Here is a tiny trained network, its code and every weight. The questions are about switching its units off for an input and a class, where a switched-off unit gives its printed mean instead of its output.

import numpy as np


def w(rows, s, z=0):
    codes = np.array(rows[::2]) - 128.0
    scale = np.full(codes.shape[1], s)
    scale[-1] = z or s
    return codes * scale


def f(y):
    return np.maximum(y, 0)


def log_softmax(a):
    a = a - a.max(-1, keepdims=True)
    return a - np.log(np.exp(a).sum(-1, keepdims=True))


def net(x, mask):
    res = np.array(x, float).reshape(1, 6) / 4 @ E
    y = f(res @ A[0][:, :-1].T + A[0][:, -1])
    res = res + np.where(mask, y, B[0][:, -1]) @ B[0][:, :-1]
    return log_softmax(res[-1] @ U[:, :-1].T + U[:, -1])


A, B = {}, {}
E = w([
[128,132,125,129],'x0',
[127,128,129,127],'x1',
[247,168,198,175],'x2',
[145,147,17,206],'x3',
[123,2,154,205],'x4',
[129,128,128,126],'x5',
],0.0075)
A[0] = w([
[49,112,67,45,43],'N0',
[129,238,125,34,32],'N1',
[104,33,168,196,65],'N2',
[136,135,32,234,253],'N3',
[251,152,156,147,34],'N4',
[139,24,164,182,74],'N5',
[206,188,175,163,45],'N6',
[101,122,231,47,174],'N7',
[117,65,255,77,145],'N8',
[181,148,158,154,29],'N9',
[4,127,95,121,6],'N10',
[207,141,189,166,78],'N11',
[160,103,200,49,98],'N12',
[218,163,180,179,70],'N13',
[92,95,202,52,237],'N14',
[106,33,152,195,129],'N15',
],0.0072,0.0037)
B[0] = w([
[51,75,185,100,201],'N0',
[63,219,200,241,204],'N1',
[74,244,174,215,195],'N2',
[213,100,60,87,247],'N3',
[42,47,170,93,196],'N4',
[68,234,157,186,198],'N5',
[30,51,161,84,190],'N6',
[197,125,49,153,247],'N7',
[177,130,53,134,247],'N8',
[74,64,151,110,155],'N9',
[58,1,178,48,181],'N10',
[94,50,129,117,200],'N11',
[138,120,49,172,199],'N12',
[44,32,151,87,205],'N13',
[195,128,33,153,254],'N14',
[99,219,166,145,209],'N15',
],0.0062,0.0058)
U = w([
[36,26,174,83,49],'0',
[135,137,121,121,255],'1',
[71,252,178,174,51],'2',
[150,120,120,108,219],'3',
[202,104,39,127,28],'4',
],0.011,0.0057)

Each question gives the input, the list of numbers given to net, and the class t.
The units are the neurons (one row each of A and B). Each row of codes is followed by its name. A weight is (code - 128) times the scale printed after its matrix; where a second scale follows, it is the last column's (A, B and U).
mask holds one flag per neuron, in row order. A switched-off neuron (its flag False) gives its mean, the last column of its row in B, instead of its output. The means were averaged over made-up inputs and are rounded, as every weight is.
A unit's drop is (log p(t) with every unit on - log p(t) with that unit switched off) / (log p(t) with every unit on - log p(t) with every unit switched off).
The circuit of an input: a set's keep is (log p(t) with only the set's units on - log p(t) with every unit switched off) / (log p(t) with every unit on - log p(t) with every unit switched off). Starting from the 12 units with the biggest drops (on a tie, the unit counted first), units are removed one at a time, each time the one whose removal leaves the highest keep (on an exact tie, the one counted first), for as long as the keep stays at least 0.8.
circuit, biggest first: the units of the circuit, biggest drop first
unit that matters most: the unit with the biggest drop
k most important neurons: the k neurons with the biggest drops, biggest first
drop of u: that unit's drop, to one decimal
input [7,8,-6,-8,-2,1], class 4: circuit, biggest first : (N14 N7)
input [-3,8,-5,6,8,-5], class 2: unit that matters most : N2
input [3,2,-5,5,-3,-5], class 0: circuit, biggest first : (N10 N0)
input [5,0,-5,-6,-1,-8], class 3: circuit, biggest first : (N14 N7)
input [2,0,7,-8,5,5], class 4: 4 most important neurons : (N8 N7 N14 N12)
input [-3,8,-3,8,8,6], class 2: circuit, biggest first : (N2 N15)
input [1,4,-5,7,8,-8], class 2: circuit, biggest first : (N2 N15)
input [-2,3,2,7,7,-7], class 2: circuit, biggest first : (N2 N5)
input [1,8,-5,-7,1,-1], class 4: circuit, biggest first : (N14 N7 N8)
input [5,5,8,6,4,-6], class 0: drop of N15 : 0.0
input [2,-8,6,3,-3,1], class 0: drop of N13 : 0.1
input [-3,2,6,-7,-4,4], class 4: drop of N0 : 0.2
input [-3,6,-5,-7,-1,8], class 3: drop of N8 : -0.1
input [7,6,-8,2,-8,0], class 0: circuit, biggest first : (N10)
